[ 330  341  265   10  136  170  -50 -147   75  -35  132  -30  312  257
   -4 -397  195  171  -70  127   44  147  -26  -58   68  200 -354  221
 -112  -75   23  239 -132  -96  -97 -132  -23 -253 -337 -130  261  257
   62]  (92)
[  50  -89   -2   89 -108 -252  -33 -267  -64 -251  -92   83 -214   70
  -60   71  255  -92  119  150   46  -59  216  -18  166  526  275 -296
 -383 -314  -67  -46   45   46  127   70 -212   20  212 -352 -369 -104
  -61]  (55)
[  57  -49  -27 -145 -155   29  102   10   89  324  -12  -74   45  -28
 -210  191 -109  -44   55 -120   79  -16   89   28   10   -1   36  -82
  147  186   70 -111  180   67    0  201  -71 -127  130   23 -127  -64
   49]  (55)
[-335  118 -208    5   87 -230  173  -10   43   -1  -50  -34   34  110
  116   89  -28 -198  154   -2 -228 -192  301   57 -158 -190  334    3
 -477  -70 -293   32   71   -4  -75  194 -285  421  376   45 -260   68
 -250]  (90)
[ 213  -32  -25  -39  367  214   19   87  105  -25   59 -183 -150  103
   67 -144 -639  -18  -78 -122  -88 -211 -143   68   68 -177 -347  237
 -289  163 -147 -115  -40  -55  234 -214   60  135  125   32  -57  116
  135]  (114)
[-151    3  -54  -75  -98 -444    7   87   97 -249 -334  189   69   -7
  306 -141 -226  -75  -95  144 -270 -315  140  576 -275  -32  -52  146
 -347  317 -102  153   40   34 -114  294 -141  121   67   63  129  240
  212]  (25)
[ -85  351   70  253   12    0   89  219  204  150   -3  259   -1  123
  242  -12   -7  325  184  -95   92  -48  -56  129  106 -221   52 -351
  141 -193  203  161   79  -95 -297  139  -76  208   95  108  -32  466
 -290]  (114)
[  -9  -70 -316 -198  -67   98  -63 -126   30   26   46  246  -62  -44
   47   -9  212   29  -97  -59  -83 -147  170  199   71  226  -58  101
  -95 -213 -110  -76 -126  186  249   65 -154  361  -47  -92   69  167
  259]  (33)
[-180 -369  -57 -330 -358 -148   -9   24  -57    5   48  102  291    6
  180 -280 -144 -111   -5 -445 -429  -16  154   22 -100   87 -270  226
 -213  -47 -241  108   34  -35   35  197  267  178  -40    3 -322  216
  -51]  (55)
[-112  185   -4  189  163  -48  -26  -73  -85  -16  -45  -85   27  -66
 -166   -7  171   50  180   83  100  -57   59   60  101   19   53  -63
   -9 -210  -79  -43  -17  127  -50  -94    6   23   78   63  107  147
  -79]  (42)
[ -60 -395 -404 -616 -233  141   25 -203   38  320  252  -21 -251 -172
  -52    7 -143 -114  105 -470  -18   32  118    2  307 -196   66 -129
  -52  -33  -50  -67  249  463  161  102  142   24  214   90 -504 -340
  -74]  (114)
[ 239  241  -16 -244  140  250   71  152  160  119 -260 -138  -97    4
  -12  -82  -84    0   52   30   52    7   18   69   67 -107  132 -121
  296  -33  110  -52   -2  128  156  225  -34   58   -9 -198 -140  168
 -156]  (98)
[-100  254  -44  -38  -86  -25   12   89  131  434 -114  114  300   57
   41 -100  349  111   47  107  -61 -197 -261  113  169 -151   93 -167
  134 -154  426   27   75  -72 -211 -107  207  162 -107  172  274   21
 -171]  (42)
[ 182 -102  -79  102  -88   79   72   76  230  -53  154  -71 -195  -86
   65  117 -460   96  195  -63    6   57  569   43  389  -36  -66 -238
 -140   61  180   20   77 -269 -178 -367 -437   35   13 -279 -144  -33
  -57]  (114)
[-164 -117  -63   67 -160  120  -33  -60  -40  -48  119  262   20 -196
 -160  -51   97 -342  -87  198  170  122 -287   48   -7  110  163 -165
   76   10  -61  -49  -22   41    0  134 -131 -165   32  102   50  -18
  -80]  (42)
[ -86  -60 -210 -285 -364 -203   46 -231  -42  124 -144  330 -255  110
 -148 -134   49 -206  165  268  -70  -35 -387  257   52  408   43 -230
   36 -148  -10 -198  319  -22   -4   60 -214   71  143   39   27 -240
  -14]  (98)
[  -7  -61 -191 -402 -134  213   46  197  -75  248  -38  258  149 -111
 -146  184   19 -268 -174  -19 -129   81  -87  285 -247   55   94   63
  -45  -99   81 -233 -231   41  149  198   -2  181 -198    6  213   89
  375]  (92)
[  20 -169  -62  249  232   43  282   68  107  212 -105 -319 -386   66
    9   98 -270  164  166 -260   12 -278   94 -142  372 -300   43  -26
  221 -170  301   32  195  103  -38  303  -26  -10 -100   11  193 -168
   55]  (42)
[ 134  -93 -167  109 -162  266   11 -162   14  105  280  151   42   58
 -142  -51   41 -112 -326  -38  -41   50 -114  116  -43   61 -177  358
 -237 -172  107    1 -393   21  156 -115   88   74 -160 -211   84  362
  103]  (90)
[-185  224 -165   61 -108  -23   19   17  -56   72   53  177  241   38
    4   14  333  -91  -13  139  -39   16  113  -27   75   27   63  -12
  -76 -148 -123   88 -214   41 -184 -242 -175   43  -75  154  159   76
  -68]  (42)
[ -35  -79   -2 -267   -3 -141  144  275   64  150 -204 -171  -35  100
   61  152  -45  -78  206  -95 -240 -203   37   20 -195 -253  112    5
 -135  -47  360   65  137   11   12  388  319   78 -132  -64  -54 -189
  -16]  (98)
[  73  351   -6  310   29   85  111   31   70  247  341 -109   46  273
  -50  150 -263 -150 -311  168   73   15 -270    7 -184  122 -198   26
 -556   50  -57  115  -10   24  -38 -188 -123  -18  103 -202  435   61
 -203]  (90)
[ -77   78  112  199  222 -176  181  -43  -60   24   99  -52 -170   62
   51  181   17  135  179  129  230  -17   27 -125    5  -31 -130 -131
   58  -46   23  129  264   85 -130   82    7 -140   60 -163   38   53
 -306]  (55)
[-231 -138  -21 -255 -461  277  -44  250    8  368  104    4  -71  163
  174   72  249  161  407 -121  142  131 -155  -94  250 -272  -21 -175
    0 -165  187    3    4  180   80  153  175   19 -252 -175  290 -237
  -62]  (55)
[ 304  459   69  367  238  346   75 -284 -123   57 -148  203  187   88
 -333   68  543 -343  -83  -33  170   -6  -50  -48   31  -23   54  -26
  -87 -470   42 -187 -354  140  -54 -142  254   37   59  198   97  -42
  180]  (98)
[ -32  344   82   50  315  -63  -21  105 -123 -161  -46  374  -91 -273
   79   82  -30  -26  136  289   42   28 -363   55  105 -119 -306  153
   69 -254 -363   97 -103  -69 -156   91  147  -68  181   18 -139  502
 -320]  (25)
[ -83  -46  -83 -145  -56   64   83   19   -6   18  -55   75   55  130
  -65  -17  140  -67  -95    0   38   62  -92 -103    3   81 -108   47
  243  -54 -115   -6  -23   86  103   57  -56  -69 -130  197  207  -77
    5]  (114)
[ 297 -179  -19  201  529  -34  242 -203   13  194 -141 -399 -456   40
   74  200 -214   58  294 -362   36 -218  125 -100  167  -74  432  -20
  -66 -260  273    8  227  191  103  278 -342   26  128  149  -67 -239
  307]  (90)
[ 297   84 -199  188   57  732  -38  178   11  181  176 -202   71  342
  207   47 -299 -223 -495 -244 -174 -147 -115 -234   43 -394  126  268
   86 -136  246   19 -438   71  288 -257  128  377 -185 -326 -132 -111
  126]  (90)
[ -90  -67   28 -333 -202  291 -111   64   13  219   -1 -273 -219  123
  -96  -29   32 -137   10   -8  -42 -158 -389   65 -208 -322 -115  -88
 -138  254  -70    1  119  441  279  293  240  -10  -38 -325   51 -120
   72]  (90)
[-181  262  -66 -115 -280  148  129  157   79  156  124 -162 -326  503
 -183 -285  152  -66  510  150 -334  221 -188  167 -191  283 -349 -367
 -169  -50 -371   32  355  176   81  206 -195   36  128 -324  235  343
  -83]  (92)
[  31 -243 -357   83 -250  273   61 -230  201  476  460   53  260 -349
  -55 -115   91 -297 -374 -386 -194    4  286   78  388    6 -156  124
 -130 -279  183   51  -39 -159    9   53  246  246  172 -174  -90   33
  -51]  (42)
[ 395   11   38  217   55  167  167 -133  212  329  -35 -225 -174  159
   37   44 -332   29    2 -276  124  -94  -33  -24  187  -35   30  -58
  290  -85  233 -128   79  209  302  130 -282   12    3 -267  151  226
  170]  (55)
[-109  175  -82  362  -60  335  -70  223  -30  215  291 -104   98  215
   78  195  383   85 -204   17 -149   98 -124 -154   88 -419 -184   54
   42 -602  154  267 -578  -79  147 -267  398  338 -552 -276  108  148
 -112]  (90)
[-199  107 -228 -251 -180  483   74  117  184  328  116  177 -355  124
  -71   49 -268 -153  -86 -314   47  100 -114  -36  389 -203  135 -228
   58 -262  -13  -44  182  425  266  568   16  293  273 -392  159  181
 -187]  (92)
[-363  125 -216  240  -77  224   35   -6   37  -61  179  284  119  176
  -50 -107  210 -241 -899  260   81  108 -238   83 -164  307 -190   11
   41  -82 -107   71 -361   80   81  -40   -7   -5 -129    1  305  104
   45]  (25)
[  47  -35 -124  300  -86  216  -16 -122   78   18  230 -133 -155  203
  269  -29  163 -119 -499 -125 -281  -79 -365 -136   92 -189 -285   54
   73 -210 -336  149 -159  120  177    0  135  303 -188 -153 -110 -125
   60]  (114)
[ -62   37   -5  -94 -228   -8  122   12  -20  306 -110  -27 -110  165
 -137  -50  -75  -11  233 -421 -148  -79  107 -200  204 -259  106 -340
 -347 -302   -1  -54  111 -128  -42  273  126  -61  176  245   55 -526
  -87]  (98)
[  82 -226   -9   19 -397 -209    2    8   39  155   11 -340 -170  -41
  -55  -13 -278   95  -31   38    4 -238  -62 -233  192 -145  110  -47
  -82  526   11   29  175   43  -98  -67  228  -27   18 -177 -204 -519
 -151]  (91)
[-169   10  -77  117  107   11  182  -51  -75  244 -166  303 -158 -519
 -123  -90 -272 -108 -211 -112  123 -163  -94   51  281 -121   27 -112
  -66   33   86   32   18  -29 -462    2  -70 -128  396  243  305  189
 -220]  (25)
[ -23  164   19  177  -34   64  -62  -11  -72   42   29  123 -204 -268
  -81   -3   97  109   45  -13  -70  105   79  366 -123  122 -186  120
 -272 -172  -53   47 -115  -77 -171  233  129  111  160 -221   30  496
  129]  (98)
[-242    0 -296   65   75  243    6 -304 -112   94  167 -184 -243   83
 -258  -85  358 -123 -131 -119  -49  142  236 -172   95  292   35 -109
 -184 -351 -189  -97  -45  201  283 -217 -113  185  199  -84  180 -181
   77]  (91)
[ -42  128 -112  -81  -62  108  -61  126   90 -258   69   93 -246   -7
 -215 -143 -340 -123  -90  -52 -214  -37 -136  157 -205  114 -584  -23
 -174   25 -376   32 -113  201  136 -129   86  190   -2 -141   52  520
  -85]  (33)
[ 460  -16  158  -71 -518  -39   -1  176  268  175   -5 -109  -52  385
   67  256 -486 -140  619 -166 -366   28 -219  167  308 -245 -140 -243
 -226 -120   91 -124  223  121  157  110  138 -233    4 -379 -381  151
  -91]  (92)
[ -40  311 -174  194  137  500  -99   93 -263  255  319    0   31   55
  -78  -67  410  109 -227 -201 -338 -112 -183  -89  -63 -499 -259  246
 -112 -142 -140   64 -284  195   22 -264  487  400 -114 -121  462  283
  172]  (91)
[-106  209 -242  -43 -173  278   16 -126  -86  231  155  155  -48  164
  185  126  339  -41   11 -329 -117 -204 -103   41  175 -518  283  -69
 -214 -366 -273   38  -54  518   -2  215 -122  475  197 -164   35  178
  -66]  (25)
[-206  145 -235  298 -129  245  111  249  -62  265  370   51  342  -88
   88 -105   37   85 -130 -390 -256   68  299 -368   14 -317 -107  319
 -246  -57 -164  116 -406 -178 -173 -331  163  384   35   43  396  423
 -329]  (55)
[-102   34  -62   11   87 -328 -131  276  165   -3  -69  -55 -150 -322
  214  214 -326   89   44  115 -157 -260  -84  195  -60 -525   89   26
  184  722 -316   96   93 -129 -100  -98 -200  416  242  225  -82  112
  218]  (55)
[-103 -159 -148 -158 -243 -215   28  117   77  110  246  104  315 -211
  197   -6  118  -30 -140  286   20 -109  131  127  -26   79 -134   98
 -209  144  -70  135 -137 -435 -128 -185 -309  233  -97 -123  268    0
  -46]  (114)
[  71   82  295  326 -166 -287   11 -115 -108   78  -74  246  -58  -79
 -235  258 -314  -54  357  -58  232  160  -46  -86  135   27   15 -341
 -218 -257  224    5   11   27 -247  -55  150 -549 -113  221 -175 -168
  -93]  (90)
[  -8   69  -15  -81   72  392   60  403   -5   -2   96 -169 -123  470
  132  164  122   60  167 -397 -393   50    6 -113  -88 -453 -193  149
 -138 -436  -98   77 -178   77  291  340  387  320 -188 -175  -48  139
  145]  (114)
[ 291  117   79  221  390  -35  107  -70  -80 -265  114  120  103  134
  255   17  217  -69  173  -39 -190   -1   87  -93 -304    4  178  109
 -350 -289   99 -144 -163 -234   89 -233  -80  277   36 -104  -10  272
   88]  (91)
[   1  200   81  281  -61 -178  177   71  257   32   31 -141  -45  527
   33   -6 -283 -252  103  263 -168 -300 -429   30 -162  -15 -452    0
 -146  179 -133   28  305  -68  -11   49  -41   79   30  -37  147  -97
   13]  (114)
[-371   53 -317  -22 -168  135   36   -3  -54  151   39   43 -248  -90
 -134  -33  -87 -117  166   59 -145 -107  -45  -45  114  -80 -121   70
 -232  114 -435   43   63  163 -124  -57 -256  114  252  134  135  108
 -270]  (42)
[-164  248   27  105 -115  -87  -36  -86 -116  -14   52  174  116  -26
 -101   59   92  -44 -133  128   20   49   13   -8 -156  -98    9   31
  -89 -118 -203  -36 -243  -47  -36  -58   -1  -53  161 -114 -129  263
 -122]  (25)
[ -33 -148 -131   -1 -264  -96 -223  -43   20   83   45  -62  183  103
   81   20  -19  -41 -294  -22 -112  -81 -251   66   98   49  114 -210
  376   95  169   38  168  388  165 -142  348 -149 -146  111 -224 -312
  -16]  (33)
[ -16 -141  -47 -162 -159  160  -46 -192   59  -48  -39   31  -21 -145
 -150  -43   58  -82  -89  -21  175   92   51   25  199   48  -17  -50
   55  106 -180  -87  -32  234   74   33 -182 -182    8  -22  -45    6
  -82]  (55)
[ -54   97  -13  234   72   60 -216 -127  -79  -28  -70 -247  -52  -27
 -137  -82  -56  -62 -120   44 -187 -259   85  109 -103   85  152 -165
  -79  236  -99   36  229  218   98   -8 -131  -43  324 -201  -47   87
   65]  (90)
[-360   16 -128  -45  122  144  163  -15   59  215  138 -321 -427  327
  -41  -69   44  -36  -39  -96 -246  -98 -551 -319  -54  -15 -256 -273
  281  -91 -451  238  329  349   80  -47 -407  377  -59   12  310  231
 -221]  (92)
[ 154  109   20  262 -181  -53 -231  118 -229   17  -23   71  238 -366
 -235  -24 -246  -20   66  124  -60 -138  129  256  -28  -32  117  138
 -512  301 -119 -202 -382  -33 -109 -319  146 -165  145  -51   41  269
  209]  (90)
[ 249   15  130 -110   59 -378  127  -28  -47 -128  179  254   27 -119
  -25  225 -375  166  145    3  394  124  643  -72  -53  219  355 -129
 -317 -180  490  -12  155 -433  -12  166 -131 -110  214 -398  -83 -121
 -252]  (114)
[ 185  197 -329  166  -99  460    1 -177 -315  158  277  566  273 -519
 -175   45  267 -232 -113 -215  -26  220  159  -81 -113  -20  107  213
 -323 -521   51 -105 -533 -117 -139 -283   52  163  -93  179  288  196
 -295]  (42)
[-206 -339 -102 -294 -309 -307   -7 -204 -133 -338  -56   92  109  -29
 -182 -411  332  222 -186 -143  -13   65  142 -267  306  299   63    4
  288   11 -231  131  247   -1  -96  121  282  -43   28  175   16 -294
 -487]  (91)
[  67   18  -64  -74  -75  -26  -74 -130   76   -4  -45  139  268 -263
  -74  -86  168  105  143  -43  -58  129  386  362  228  118  -98    1
   54 -179   82 -173    6  -64  -65  -68  117 -125   69  -14 -161  311
  -79]  (42)
[ 214 -263  427  227  -78 -406  157  -91  138  159 -287 -177  132   43
  146  216  -15  245  150 -426  197  -53   55    2  263  -99  345 -298
  545 -310  473  -64  309   43   26  549  265 -120   35 -130 -286  140
  -42]  (91)
[ 116   71 -201   50 -212  651 -125   35  128  269  150  117   81  132
  -99   22  324 -261 -553  105   24  133 -348   12  -48  208 -102  -87
  301  -27  218   -3 -270  233  309 -260  160  331 -528 -119  191  -92
  241]  (42)
[  32   13  -26   16  -74  -43  -67  105  -23 -117  -28   45  -78  -93
   43   27 -520   -4  262   33   70 -129   73  134   11   14   78   54
 -443  222 -210 -174  -35  -14  -22  -77 -181  127  262  -30    9   96
    0]  (92)
[ 208  269  163  152  100  520  -64  162 -140  199  102  -61   90   78
 -126   78 -188 -124   37  -48  135  156 -157  -97   61 -437   93  -67
  -17 -128  439 -104 -173   88  -47  -65  352 -539 -132  -58   64 -251
   48]  (42)
[ 114 -239 -104 -136   10  198   60  -62   48  397   64 -189   45   66
 -202  -70   58  -98 -218 -264 -169  -21 -102  -72  146   26 -310  104
  108 -183  183  -83 -117   80  342 -115  391   60 -340   54  122 -142
  368]  (91)
[-253 -158   16  179 -156  200  -23   78  105   -8  -66  -42  114 -156
 -178  -53  217  -51 -257 -105   22   -7  101 -159  214 -157  110 -164
 -108   87 -168  108 -176 -195 -184  242   64 -119   15  412  -18 -389
  -74]  (33)
[ 197  110   25   19  229  143   51 -190   68 -113  -53  238  116 -160
   59   20  373   -5 -119   32  168  109  114   15  174  362  126  -50
    8 -519  194  -80 -141 -315  -40   43 -319 -194  338  -66   -8  243
 -200]  (25)
[ 336  142  199  392  -54   24  -15 -120  -32   77  -86  -11  -92 -291
 -515  -93 -152   90  374   78  150  210  -80   30  398  192  -12 -197
  232 -222  391   -9  125  -69 -265 -120   83 -654   35  -33  153  316
 -340]  (98)
[-327  -56 -319 -500 -412  -93  -41  -23  -22 -100  -67  232 -179    1
 -179 -199 -370 -101  -77  -94 -154  -14 -109  124   75  -97  162  -65
  149  320 -405  -58  191  488  -19  158 -175   49  180   85 -255  161
 -204]  (91)
[ 172  280   27   34  106   11   74 -141   51  -61   74  -69  -98  188
 -214   82 -105    1  101    4  -55   53   31  102   83 -107 -157  101
 -155 -321 -142 -140  -41   84  105  100  -40 -106   31 -218  -69  149
   54]  (25)
[  29 -102  -12 -124  111   47   -6  182 -203 -241  -45  -41  358  169
  -30 -212  -59   95 -459 -279 -145  -10  -41 -406   -2 -117   45  302
  216  132   -1  197 -188  116  -13 -254  439 -178 -226  343  192   -1
 -303]  (98)
[ 176  -98  -26 -206   -7 -203   99   -3   70  161  -55   27 -172 -156
  150  116 -239  152   41 -153   94  -76  348  169 -130   55  294  -70
   47   48  363 -135  126   79  152  306  -58  110  169 -398 -119  171
  174]  (33)
[ -11 -313 -377  -77 -291  135  153   34    9  107  317  145 -163 -249
   53  -15   15  -27  -61 -288  -91   31  310 -288  326  -98  -75   -6
  -53  -65    6  309 -221  -39 -235 -357 -132  268 -213   13   -6   -8
 -262]  (42)
[ 101  -26 -305  -11 -144  177  156  257   33  363  409 -172 -358  282
 -118  221 -806    4  -98 -202  -60  -35   62  -66  124   40    5 -119
 -415  162 -168   82  -38  199   68 -144 -203  273  -51 -135 -250  -84
  140]  (92)
[ 268  116 -181  372  181  404   29   76   70  263  370 -156  -67  -52
  152  -52 -427   97 -359 -376   30 -145  189  -40   93 -292  216  147
  301  101  479  -26  -29  249   82   -1  169  233   81 -433   49  194
  306]  (25)
[ -91  120 -123  -97 -133  592 -125  -87 -139  194   36  118   37 -252
 -429  -11  535 -236 -235  100  102  112 -120 -211  103   30  -18   35
 -274 -111  -73   37 -306  209   62  -14  132  -55 -142  -32  625 -149
 -108]  (92)
[ 513   90   89 -346 -247  392 -119  -69  120  173  142  121  -63  -89
 -119  -12  -86   72   53 -236    5  250  -36  267   61  -81 -282  -45
   89 -399  387 -122 -115   97  233  251  310 -195 -370 -514 -251  219
  109]  (42)
[   8  148  -21  176 -126   83   -6  -93   20  177   38   49   19   38
 -125  114  217  -20  -14  194   69   77  -86   30  -16  103 -169  -73
   55  -59  137   23    0   51  -49  -63   84 -162 -221   31  118 -152
    8]  (91)
